After every row comes roughly how far along a hidden order it lies, from 0 to 30.
[ -2  -3   7   9   4   6  -2  -1  -1 -26  -2   6   5   4  -1  -1  35  -1
  -6  -1   0  10   3  -6  -5   1   4   0  -9  -5   1 -12   1  13   0 -10
   8  -3   3  -5   6   3   3  -3   6 -15  -2   7   1 -15   9  -2] -> 11
[ -8  -4   6  11   1   5   0   1 -18 -28  -9   9   9   0  -1  -4  25  -2
  -9   0 -15  11   4  -8  -8   1   5  -1  -8 -12   0 -10  -1  13   0  -8
  11  -4   2  -9   2   6   4  -3  11  -2  -3  11   3 -18  12  -2] -> 13
[ -5 -15  -6  15  -9   8  -4  -5 -25  -4   6  -8  -8   7   8 -24  56  -3
   4  -5 -32   0   0  17  -3   1   1   7  -4  -6   0  -6   6   8   2 -20
   2  -7  -1  -2  24   3   2   3  18  -6   5  24  -2 -18   6 -12] -> 1
[ -8  -2   5   2   5  -1   0   4  -3 -24 -12  10  13   0  -2   9  15   2
  -6   0   8   9   2 -17  -7   0   4  -1  -4  -8   0  -6  -8   9   0   1
   6  -3   2  -7  -3   2   6  -4   3  -6  -2  -1   6   1   9  -1] -> 17
[ -5  -2   4   0   8  -2   1   4   0 -19 -11  16  12  -1  -4   8  -7   3
  -3   1  10   9   2 -15  -7   0   3  -1  -3  -3   0  -4  -8   6  -1  13
   4  -3   3  -6 -11   3   7  -6   2  -2  -2  -5   6   3   7  -2] -> 20
[ -3  -8  -1   9  -4   8  -2  -4 -15   0   8  -7  -6   9   5 -19  56  -4
   2  -5 -16   1   0  12  -1   0   2   3  -3   0   0  -5   4  10  -1 -20
   2  -6   2   1  18   1   1  -2  11 -12   4  18  -2 -17   7 -10] -> 3
[ -3   2   6  -3   9  -2  -1   5  -2 -22  -7   7  14   0  -3  12 -21   6
  -3  -1  23   7   2 -13  -3   0   3  -4  -2  -5   0  -8  -8   6  -1   4
   4  -1   3  -2 -10  -1   6  -8  -3  -8  -1  -6   7   2   4   3] -> 18
[ -3  -1  -1   0   8  -2   8   4  11   0  -6  12  -7  -6  -4  11 -15   3
  -4   7   1   2   0 -16  -5   0  -3 -15  -1   1   1  10 -11  -8   1  11
   5   0   0  -8 -11   6   4  -3  -3  20  -4  -9  -1   4   3  -1] -> 28
[ -5   3   3  -3   7  -2   3   5   3 -20  -7  14  12  -2  -3  13 -23   5
  -3   1  15   8   0 -18  -5   0   0  -1  -2  -7   0  -3 -10   4  -1  25
   1  -1   2  -2  -5   0   6  -6   0   2  -3  -4   5   4   3   3] -> 21
[ -7   0   2  -3   6  -3   5   4   5 -19  -9  16  10  -3  -9  10 -17   4
  -4   1  10   7   0 -16  -6   0  -1  -2  -2  -4   0   1 -11   2  -1  12
   3  -1   1  -4 -11   2   5  -3   0   3  -2  -6   5   5   3   0] -> 23
[ -9  -6   6   9   9   1   0   3  -2 -29 -10  12  13   0  -2   1   2  -1
  -8   0   0  11   3 -15  -8   1   4  -1  -6 -13   0  -7  -6  11   0   0
   9  -5   1  -8  -5   4   4  -4   7  26  -2   0   5  -8  12  -4] -> 16
[  3 -10  -3   9  -6  10  -3  -5 -22  -1   8 -11  -9   9   6 -20  55  -1
   3  -6 -19  -2   0  17   0   1   0   6  -3  -1   0  -6   6   9   0 -20
   0  -4   0  -1  18   1   1  -1  13  -9   5  18  -1 -18  10  -9] -> 2
[-10  -3   1   1   7  -2   8   3  13  -2  -9  15   4  -3  -3   2  -6   2
  -5   4  -3   2  -1 -16  -9   0   0  -3  -3  -1   1   9  -9   0   0  13
   6  -3   1  -9  -9   6   5  -2   3  22  -3  -3   0  -2   5  -3] -> 26
[ -7 -10   6  13   5   7   0  -3  -5 -28  -5   4   4   4   0 -11  47  -3
 -10  -3 -12  12   3  -4  -8   1   4   0 -10 -11   1 -11   3  15   0 -12
  10  -6   2  -9  10   8   4   0  13  -4  -3  12  -1 -21  14  -8] -> 11
[  2   3   0  -3   5  -1   7   3  21   2  -5  10  -1  -5  -5   8 -32   4
  -3   7   5   0  -1  -5  -2  -1  -3  -3   1   4   1   6 -11  -6   0  18
   2   1   0  -4 -13   5   3  -4  -6  15  -4  -9   0   6  -1   2] -> 28
[ -8  -4   6   3   7  -1   1   3  -1 -26  -9  15  11   0  -1   5  -5   2
  -6   1   5   7   2  -9  -6   1   1  -1  -5 -10   0  -6  -9   7   0   4
   7  -3   2  -8  -5   3   6  -4   4  -3  -2  -2   5  -1   6  -2] -> 18
[ -9  -5   2  -1   7  -2   4   3   1 -21  -9  16  10  -1  -3   8  -6   3
  -5   3   5   8   0 -17  -9   0   0  -2  -4  -8   0   0 -10   3  -1  16
   6  -5   2  -7  -9   4   5  -3   3   9  -3  -4   5   1   5  -3] -> 22
[ -3  -8  -1   9  -3   6  -3  -3 -12  -9   8  -6  -5   8   2 -18  60  -1
   1  -3 -19   1   0   9  -1   0   2   2  -7   0   0  -7   4   8  -1 -21
   4  -4   2   3  14   1   1   0   9 -14   3  15  -2 -20   5  -7] -> 4
[ -5  -2   7   5   8   3  -2   3  -4 -18  -5   8  13   2  -2   1   1   0
  -5  -2   9  11   3 -14  -5   1   4   0  -6 -10   0 -10  -6  10   0  -3
   7  -3   3  -6 -10   2   2  -4   3  -7  -2   0   5 -11   8   0] -> 14
[ -3   2   1  -4   3  -3   6   4  12  -4  -3  14   2  -6  -3  11  -1   4
  -3   4   9   0   0 -13  -6  -1  -4  -3   0   3   1   8 -11 -12  -1  18
   4   0   1  -4 -11   3   4  -3   0  11  -4 -10   0   6  -1   1] -> 26
[  0   6   0  -5   5  -4   6   4  14   2  -4   7  -3  -5  -5  13 -37   4
  -4  12   9  -1   0  -9  -2  -1  -2  -5   2   5   0  10 -13 -15   0  10
   1   4  -1  -5 -13   6   2  -6 -11  16  -4 -12   0   7  -4   4] -> 30
[  2   1   5   4   2   6  -4   1   0 -16   6   0   3   5  -2  -4  27   1
  -3  -3  12   6   3  -1  -1  -1   3   0  -5   0   1 -11   1  13  -1  -9
   6  -2   2   2   7  -1   3  -7   0 -18   0   4   1 -18   5   1] -> 10
[  2  -9  -4  11 -20   7  -4  -5 -27   0   5  -8 -10   9  16 -30  53  -3
  10 -14 -17  -2   0  29  -2   2  -4   8   0  -2   1  -5   6   9   1 -15
   3  -7  -4   5  30   0  -5  30  17 -11   5  20  -2 -15   4  -6] -> 0
[ -1   1  -1  -4   6  -2   7   4  15  -1  -5  10  -1  -5 -10   8 -18   2
  -5  11  -2   0  -1  -9  -4   0  -2  -5   1   3   0  11 -13 -11   1  14
   1   4  -2  -7 -16   7   2  -5  -9  24  -4  -9   0   9  -1   0] -> 30
[  3   4   5   4   0   5  -5  -2   0 -16   5  -5  -4   7  -2  -1  34   1
  -1  -2   7   0   2   2   1  -1   2  -1  -3   3   1 -11   2  12  -2 -13
   4  -2   3   4   7  -3   2  -6  -2 -22   2  10  -1 -16   3   2] -> 8
[-10  -4   3   0   7  -1   4   4   0 -22 -10  17   8  -4  -3   8  -6   4
  -6   2   3  11   0 -15  -9   0   1  -2  -5 -10   0  -2 -12   2  -1  11
   7  -4   2  -7  -8   4   6  -3   4  10  -3  -5   4   2   6  -2] -> 22
[ -2  -7  -2   6  -1   7  -3  -4 -12 -10   7  -8  -6   8   2 -19  57  -1
   1  -3 -17   1   1  10  -1   0   2   4  -3   0   0  -6   4   8  -1 -22
   3  -5   1   0  18   1   2  -2  10 -13   3  19  -2 -19   6  -8] -> 4
[ -1  -3   4   7   0   5  -4  -2  -3 -17   2  -1  -2   8  -1  -2  37   0
  -5  -1   1   6   2  -1  -2   0   3   0  -5   2   1 -12   1  14  -1 -16
   6  -3   3   0   8   1   2  -4   4 -17   0   7  -2 -16   6   2] -> 9
[ -8  -2   2  -3   7  -2   5   4  10 -11  -4  17  10  -2  -4   8 -14   4
  -3   2   7   8   0 -14  -8   0   1  -1  -3  -6   0   0 -11   2   0  13
   5  -3   2  -6 -10   4   6  -4   3   7  -2  -6   4   5   5   0] -> 23

New part:
[ 10  -1  -4  11   2   2   1   1   5  -3  -2   0   3   7   1   1  -2  -2
   0   5  -1   6   5  -9   2  -2  -3  -2  -1   6   1  -4  -1   5   5  -3
  -2   5  -1  23   6   6  -4   7   1   0   0   8  11   9  -4   0   7 -11
   4  11 -10  -1  -1   0  -1   9  -3  -8   2   2   2   1  -2   6  -2   4
  -5   2   6  -5   7   8   7  -3  -6   3  -7   5  -1  -3  -6   2  12  -2
   9  -5   0   0   3   8  10 -11   1  -3   3  11  -3  -4  -1   4  -2  -5
  -1  -1 -13  10   4   6  -5  -2  -3   6  -2 -10  -1   5  14  -7   6   0
  -3  -6   3   4 -10   6  -5   0   2  -2 -15  -1  -4   7  -2   7  -3   0
   5   1  -7   5   7  -4   4  -3  -3   0   1  16  -8   0   3  -9  -2   1
   2  -2  -2  -3   2   9   1   4  -6   8  -5   2   2] -> 16
[ -5   1   2  10   7  -2   6   8   8   0   0   3  -2  -1 -18   7  -4  -9
  -5   2  -1  13  -7   0  -6  -6  -2  13  12  18  -9 -11  -7  -2   1  -7
  -2  -4   3  11   6   2   1   0   2   4   8   4   4  12  -1   0   8  -3
  -4   4   6  -2   4  -2   1  -4   6  -6  -6  10  10  -1   0 -13  12   7
  -8  11 -12  -1   4  -8  -2   1  -5  -1  13   4 -12 -12  11   0   3  -1
  16  -9 -12   4  -2   6  10 -14   2  -8   2  -2   1  -8  -6  20  -7  -5
  -2   4  -2  14  14  -2  -8  -5   2  11  -6   1  12   1  -3  -5 -13  -3
  -4   0   3   7  -1   4  -5  -6   5  -3 -17   1  -4   3   9   6  -5  -1
   3   6  -4   3   3  -3  11  -4   2   1   5   8  -3   2   0   2  -5  -9
  -2  -4  -4  -3  -3   3  -7  -6  -7  -3  -8   8  -3] -> 26
[ 27   9  -3  11 -23 -12   2 -11 -25  -7   4   1  17  16  21 -16   8   0
  29   4   8 -20  11 -26  43  30  14 -18 -45   1  33  23  21  34  10  15
  14  -7  -7   0 -14   2   0   1 -19  10 -28   8   0 -22  -2  12 -18  26
  21 -16 -29  -5 -11   3  22  22   4  18  -5 -10 -40   7  -3  11 -18 -18
 -16 -18  39   7 -17  36   0 -10  13   7 -25  -5  23  16   2  -6  -2   2
 -41  45  43  -8  25   1 -17  23 -14  -2   3  10   1  -3  25 -31  11  23
  11   3 -30 -17 -37  -4  10  14   7 -27  -4   3 -13  -7   5  -1  31  12
   8  -1   4  -7 -55 -16 -17  12 -16  -5  46   6   8   5 -20 -17   9  58
   1   0  14  -5 -10  -6 -23 -17  10 -27  -9  25  -1 -26  -1 -23  13  31
  21  -7   6  -2  18   4  27   1   7   7  -6 -28  -4] -> 0
[ 19   6  -8  -1  -7  -1   3 -24 -16 -12   1   1  18  10  26 -11  -3   1
   3   2   4 -21  13 -11  22   0   9 -26 -20  -8   8   7  20  31   9   2
   2  -1  -8  20   2  -2   2   5  -6   1 -20  12  -2 -11  -3   4  -9   5
  26   0 -24   1  -5   4   9  21   1   9   4  -7 -35   9   0  14  -6  -2
 -13  -7  40   2  -6  42   1 -11  -2   1 -33  -8  23   1 -12  -2   1   0
 -25  27  34  -1  18   3  -9   6  -7  -9   4  14   3  -2   9 -17   6  12
   5  -1 -15  -4 -27  -4  -3   9   3 -11   0   1 -21  -6   3  -2   7   9
  -4 -12   5   1 -26  -4  -9  -7 -12  -9  10   0   7   2 -22  -8   9  45
   3   5   7  -2   4 -11 -11  -5  10 -14   3  27  -4 -18   1 -12   2  21
  15 -12  -2  -4   5  10  17   5   6  12  -2 -23  -5] -> 3
[  8  -2 -10   9  -2   2   0  -1   5  -6  -4   0   5   5   2   0  -3   0
   0   6  -2   3   9 -11   6  -4  -3  -3   6   8   3  -2  -1   5   5  -3
  -1   6   0  14   4   4  -3   9  -2  -1  -1  12  12   7  -4   2   8  -8
   6  10 -21  -1  -1   0   1   8  -5  -8   3   1  -1   2  -3   8  -5   3
  -6   1  13  -4   3  11   9  -3  -6   3 -13   4   0  -1 -13   1  11  -1
   8  -1   3   0   3   5  11  -5  -1  -5   2  10  -4  -2   1  -1  -1  -4
  -3  -1 -12   9   1   5  -6   0  -5   8   0 -11   0   4  17  -7   8   0
  -2  -4   2   4 -12   4  -5   0   1  -2 -11  -2  -3   6  -4   7   4   4
   5   1  -7   3   5  -4   3   0  -2  -4   1  14  -9  -5   2  -3  -1   5
   1  -2   0  -4   1   8   1   4  -6  10  -6  -2   3] -> 14
[-19  -1   8   6   9  -1   2  10   6   6  -3   4  -7  -5 -27  10  -2  -9
 -10  -1  -1  19  -8  12  -8  -9  -3  14  19   7 -10 -12 -10 -12  -3  -7
  -2  -5   4   1   6  -1   3  -5   7   4  13  -2  -3  10   1  -1   6  -4
 -14   3  19  -1   7  -2  -4 -13   7  -5  -6  11  21  -3   1 -12  10   9
   5   8 -23  -3   7 -15  -6   4  -5  -5  24   4 -15 -13  11   2  -1   1
  20  -9 -24   3  -6   2  11 -16   3  -6   0  -8   1  -6 -12  16  -9  -8
  -4   3  10  12  23  -3  -5  -6   2   9  -6   5  17  -1  -7  -1 -15  -5
  -3   6   2   7   9   3   3  -4   6  -1 -17   1  -4  -1  20   7  -6 -24
   1   3  -4   4  -1   0  12  -3  -1   8   3  -9   2   9  -2   4  -6 -12
 -10  -1  -3  -2  -4  -4 -12  -8  -5  -9  -5  12  -4] -> 29
[  6   0  -8  11   1   2   1   2   6  -4  -2   0   2   3  -1   2  -1  -1
  -3   3  -1  -1   5  -9   0  -5  -3  -3  15  10  -3  -5  -4   2   3  -4
  -3   3   1  16   7   6  -4   7   2  -1  -3   5  12   5  -4  -1   8 -12
   0   9  -9  -2   0  -1  -1   5  -2 -11   1   4  -2   0  -3   1  -1   2
  -9   2   2  -4   7   5   6  -1  -5   3  -3   7   3  -4  -3   2  10  -3
   7  -9  -7   0   0  10  10  -9   0  -3   3   5  -2  -3  -5   3  -2  -2
   1   1  -9  13   7   5  -5  -2  -3   6  -3 -10   3   5  13  -8   7  -1
  -3  -4   2   4  -5   4  -5   0   4  -1 -14  -1  -3   7  -4   8  -3  -4
   3   0  -5   3   6  -3   4  -2  -4   1   1  12  -8  -4   3  -1  -1  -3
   3  -1  -3  -2  -2   7   0   2  -6   6  -5   4   2] -> 18
[-21  -3   9   3  11   1   0  13  11   8  -5   4 -10  -4 -20   7  -1  -6
  -9  -2  -2  17  -9  15 -11  -8  -5  16  16   4 -13 -12 -14 -16  -5  -7
  -2  -7   5  -5   3  -1   4  -7   9   4  17  -8  -3  13   2  -3   7  -3
 -15   2  21  -1   4  -3  -4 -15   7  -3  -6   9  22  -5   1 -17  12   7
   9   7 -22  -3   6 -28  -5   7  -5  -6  26   4 -16  -7   9   0  -3   3
  21 -12 -22   3 -15  -2  13  -7   3  -3  -2 -11   0  -4  -9  18 -11  -7
  -4   2  17   8  17  -2  -4  -5   1  12  -2   4  16   2 -10   0 -11  -6
  -2  11   1   5   4   4   5  -1   7   0 -18  -1  -4  -2  19   7  -4 -25
   0   2  -5   5  -3   0  10   1  -4  10   2 -24   4  12  -3   8  -5 -12
 -12   1   0   0  -3  -6 -10  -9  -5 -10  -4  15  -2] -> 30
[ 17  -2  -6  10   1   3   0  -1   6  -4  -5   0   7   6   2  -2  -2  -1
   4   6  -1   1   8  -9   5  -4  -4  -7   5   6   1  -2  -2   4   5  -3
  -3   5   1  18   4   5  -2   6  -3   0  -2  17  12   7  -4   1   6  -6
   9  12 -17  -2  -2  -1   1  11  -5  -9   3   1  -4   0  -3   8  -4   4
  -5   1  12  -6   5   6   9  -2  -5   4 -13   3   0   0  -9   0  11  -2
   6  -3  -3  -1   4   6  11  -6  -2  -3   0   9  -5  -2  -1   2  -3  -5
  -1  -2 -10   8   1   6  -5  -1  -4   5   1  -8  -1   6  16  -6   6   1
  -1  -1   2   6 -14   5  -3   3   0  -2 -11  -1  -4   6  -1   8  -1   3
   5   1  -5   2   4  -6   2   0  -4   0   0  12  -9  -8   2  -5  -1   5
  -1  -3   2  -3   2   9   5   1  -6   9  -6   1   3] -> 14
[-21  -2  12   3  11  -1   1  11   5  10  -1   6  -6  -6 -25  11  -3  -8
 -12  -2  -2  18 -15  16 -14  -7  -5  20  16   5 -13 -10 -12 -16  -3  -9
  -2  -9   5  -3   4   0   2  -5   8   6  17  -6  -5  15   6   0   5   0
 -18   3  22  -2   5  -2  -3 -18  10  -3  -6   6  20  -9   1 -11  15   8
   9   9 -26  -1   8 -32  -7   7  -2  -4  23   4 -18 -12  13   1  -4   2
  17  -3 -23   6  -8   1  10 -13   4  -7   1 -16   4  -8 -12  20  -8  -7
  -6   3  15  13  20  -4  -4  -4   3  10  -3   5  16   0 -20   3 -23  -5
  -3  11   1   6  11   4   4  -7   6   0 -15   1  -5  -2  20   6  -5 -21
   1   5  -5   3  -6   1  10  -3   6  13   4 -18   7  13  -4   7  -6  -9
 -12  -3  -2  -2  -1  -4 -13 -10  -6  -9  -5  10  -5] -> 30
